Here is a tiny trained network, its code and every weight. The questions are about switching its units off for an input and a class, where a switched-off unit gives its printed mean instead of its output.

import numpy as np


def w(rows, s, z=0):
    codes = np.array(rows[::2]) - 128.0
    scale = np.full(codes.shape[1], s)
    scale[-1] = z or s
    return codes * scale


def f(y):
    return np.maximum(y, 0)


def log_softmax(a):
    a = a - a.max(-1, keepdims=True)
    return a - np.log(np.exp(a).sum(-1, keepdims=True))


def net(x, mask):
    res = np.array(x, float).reshape(1, 8) / 4 @ E
    y = f(res @ A[0][:, :-1].T + A[0][:, -1])
    res = res + np.where(mask, y, B[0][:, -1]) @ B[0][:, :-1]
    return log_softmax(res[-1] @ U[:, :-1].T + U[:, -1])


A, B = {}, {}
E = w([
[129,127,128,128,127,128,129],'x0',
[29,149,238,60,113,74,159],'x1',
[128,128,128,127,129,127,128],'x2',
[128,123,127,125,126,125,127],'x3',
[87,196,92,72,6,203,71],'x4',
[78,52,250,219,83,187,82],'x5',
[97,153,76,189,4,73,228],'x6',
[255,129,216,99,47,133,126],'x7',
],0.0087)
A[0] = w([
[179,94,172,139,85,112,114,106],'n1',
[62,91,201,115,137,189,182,161],'n2',
[171,173,164,83,212,178,56,149],'n3',
[146,119,128,225,112,197,83,144],'n4',
[191,110,114,128,106,169,127,217],'n5',
[195,188,188,135,83,78,78,46],'n6',
[129,112,58,36,123,97,151,36],'n7',
[43,134,99,104,166,112,157,78],'n8',
[96,111,192,203,121,195,155,146],'n9',
[84,216,121,91,108,196,87,124],'n10',
[101,180,113,126,69,137,68,32],'n11',
[131,142,69,95,51,176,27,137],'n12',
[33,112,121,171,151,108,98,103],'n13',
[123,88,201,199,128,132,53,98],'n14',
[233,141,223,47,85,168,236,116],'n15',
[214,238,129,66,149,118,207,94],'n16',
[141,88,166,170,182,66,160,163],'n17',
[81,171,194,87,132,77,166,153],'n18',
[152,218,70,57,195,161,200,47],'n19',
[136,183,131,196,119,91,187,59],'n20',
[121,168,104,217,57,88,139,98],'n21',
[143,137,48,148,172,161,122,196],'n22',
[35,120,130,210,113,127,117,58],'n23',
[52,121,182,85,85,56,90,115],'n24',
[176,71,23,224,95,143,106,227],'n25',
[139,109,129,155,61,100,254,114],'n26',
[122,104,139,144,53,31,191,45],'n27',
[133,83,179,214,78,168,89,91],'n28',
[37,95,70,115,122,147,93,122],'n29',
[90,222,145,140,111,218,107,4],'n30',
[187,81,146,169,204,75,205,230],'n31',
[185,99,170,105,208,187,61,160],'n32',
[84,165,146,65,95,150,138,88],'n33',
],0.0094,0.002)
B[0] = w([
[86,102,120,144,138,143,201,184],'n1',
[176,134,139,88,105,137,130,192],'n2',
[68,156,159,93,131,121,72,207],'n3',
[165,148,111,61,52,105,208,185],'n4',
[107,177,121,176,163,168,181,184],'n5',
[105,23,151,202,178,191,135,195],'n6',
[108,75,105,111,96,102,85,199],'n7',
[116,79,155,141,177,193,176,185],'n8',
[139,123,73,74,40,88,129,193],'n9',
[140,144,137,207,129,73,112,201],'n10',
[164,83,138,190,128,98,41,182],'n11',
[183,148,97,209,125,78,85,214],'n12',
[87,97,96,151,124,191,184,179],'n13',
[138,107,67,86,128,158,113,195],'n14',
[72,94,117,193,179,209,188,253],'n15',
[132,76,52,40,88,144,138,241],'n16',
[175,128,84,218,89,12,94,193],'n17',
[253,218,101,118,185,139,241,209],'n18',
[113,81,112,75,56,135,134,227],'n19',
[91,116,144,113,126,113,63,185],'n20',
[90,129,213,93,160,101,62,210],'n21',
[139,133,103,121,119,180,200,196],'n22',
[127,106,136,106,127,172,108,183],'n23',
[212,192,113,103,140,143,131,208],'n24',
[123,228,200,94,178,168,159,232],'n25',
[82,138,227,106,180,97,91,235],'n26',
[110,131,169,84,165,130,101,221],'n27',
[128,115,96,55,70,144,151,204],'n28',
[93,120,112,183,137,156,153,183],'n29',
[153,61,147,142,119,62,101,178],'n30',
[189,123,120,193,75,84,90,226],'n31',
[88,164,184,118,169,108,79,212],'n32',
[160,142,116,172,145,75,175,189],'n33',
],0.0073,0.012)
U = w([
[143,59,67,55,40,116,148,70],'0',
[176,112,96,246,95,43,106,87],'1',
[187,226,109,124,134,148,189,252],'2',
[71,32,109,209,147,199,176,91],'3',
[61,136,179,96,146,95,58,57],'4',
],0.014,0.0029)

Each question gives the input, the list of numbers given to net, and the class t.
The units are the neurons (one row each of A and B). Each row of codes is followed by its name. A weight is (code - 128) times the scale printed after its matrix; where a second scale follows, it is the last column's (A, B and U).
mask holds one flag per neuron, in row order. A switched-off neuron (its flag False) gives its mean, the last column of its row in B, instead of its output. The means were averaged over made-up inputs and are rounded, as every weight is.
A unit's drop is (log p(t) with every unit on - log p(t) with that unit switched off) / (log p(t) with every unit on - log p(t) with every unit switched off).
The circuit of an input: a set's keep is (log p(t) with only the set's units on - log p(t) with every unit switched off) / (log p(t) with every unit on - log p(t) with every unit switched off). Starting from the 12 units with the biggest drops (on a tie, the unit counted first), units are removed one at a time, each time the one whose removal leaves the highest keep (on an exact tie, the one counted first), for as long as the keep stays at least 0.8.
circuit, biggest first: the units of the circuit, biggest drop first
top k neurons: the k neurons with the biggest drops, biggest first
drop of u: that unit's drop, to one decimal
input [-6,8,7,1,1,5,3,-5], class 2: circuit, biggest first	[n18]
input [-3,3,7,4,-2,8,3,6], class 0: top 2 neurons	[n9; n28]
input [5,-4,1,-2,4,4,-1,0], class 0: top 2 neurons	[n4; n18]
input [-8,-1,4,-7,-5,-2,6,4], class 4: circuit, biggest first	[n26; n27]
input [7,1,1,-3,-7,-6,3,-1], class 1: top 3 neurons	[n31; n17; n28]
input [7,7,-5,-5,1,5,-7,2], class 2: circuit, biggest first	[n18; n24]
input [-8,-3,-2,8,2,-6,1,7], class 3: circuit, biggest first	[n15; n6]
input [7,-7,0,5,5,5,-5,-1], class 2: circuit, biggest first	[n4; n25]
input [-8,1,-3,-8,-5,5,-8,-6], class 4: top 2 neurons	[n32; n3]
input [-5,-1,6,5,-2,0,6,6], class 3: top 2 neurons	[n15; n6]
input [-2,-5,-3,-3,-7,3,-7,1], class 1: top 4 neurons	[n17; n31; n26; n21]
input [-6,-5,-3,0,6,-4,-8,-6], class 4: top 4 neurons	[n3; n32; n31; n17]
input [7,-8,7,-8,-6,6,-3,2], class 2: circuit, biggest first	[n25; n4]
input [-8,-1,2,-2,-1,2,-7,-5], class 4: circuit, biggest first	[n32]
input [3,0,-7,-1,0,-7,8,-5], class 4: top 2 neurons	[n26; n21]
input [2,8,-7,-6,-7,7,5,-6], class 2: top 4 neurons	[n18; n24; n16; n19]
input [8,-3,3,5,7,-6,5,-5], class 1: top 3 neurons	[n12; n10; n11]
input [1,-5,0,-7,2,-7,4,-4], class 0: top 2 neurons	[n19; n7]
input [2,5,-4,-6,-7,-1,-5,3], class 1: top 2 neurons	[n17; n31]
input [7,8,2,0,5,-4,-6,-5], class 2: circuit, biggest first	[n18]
input [1,-2,-3,-1,0,-3,-1,1], class 0: drop of n26	0.2
input [-6,-3,-6,-6,7,5,4,-7], class 1: drop of n28	0.0
input [-1,7,1,5,2,0,6,1], class 2: drop of n3	0.1
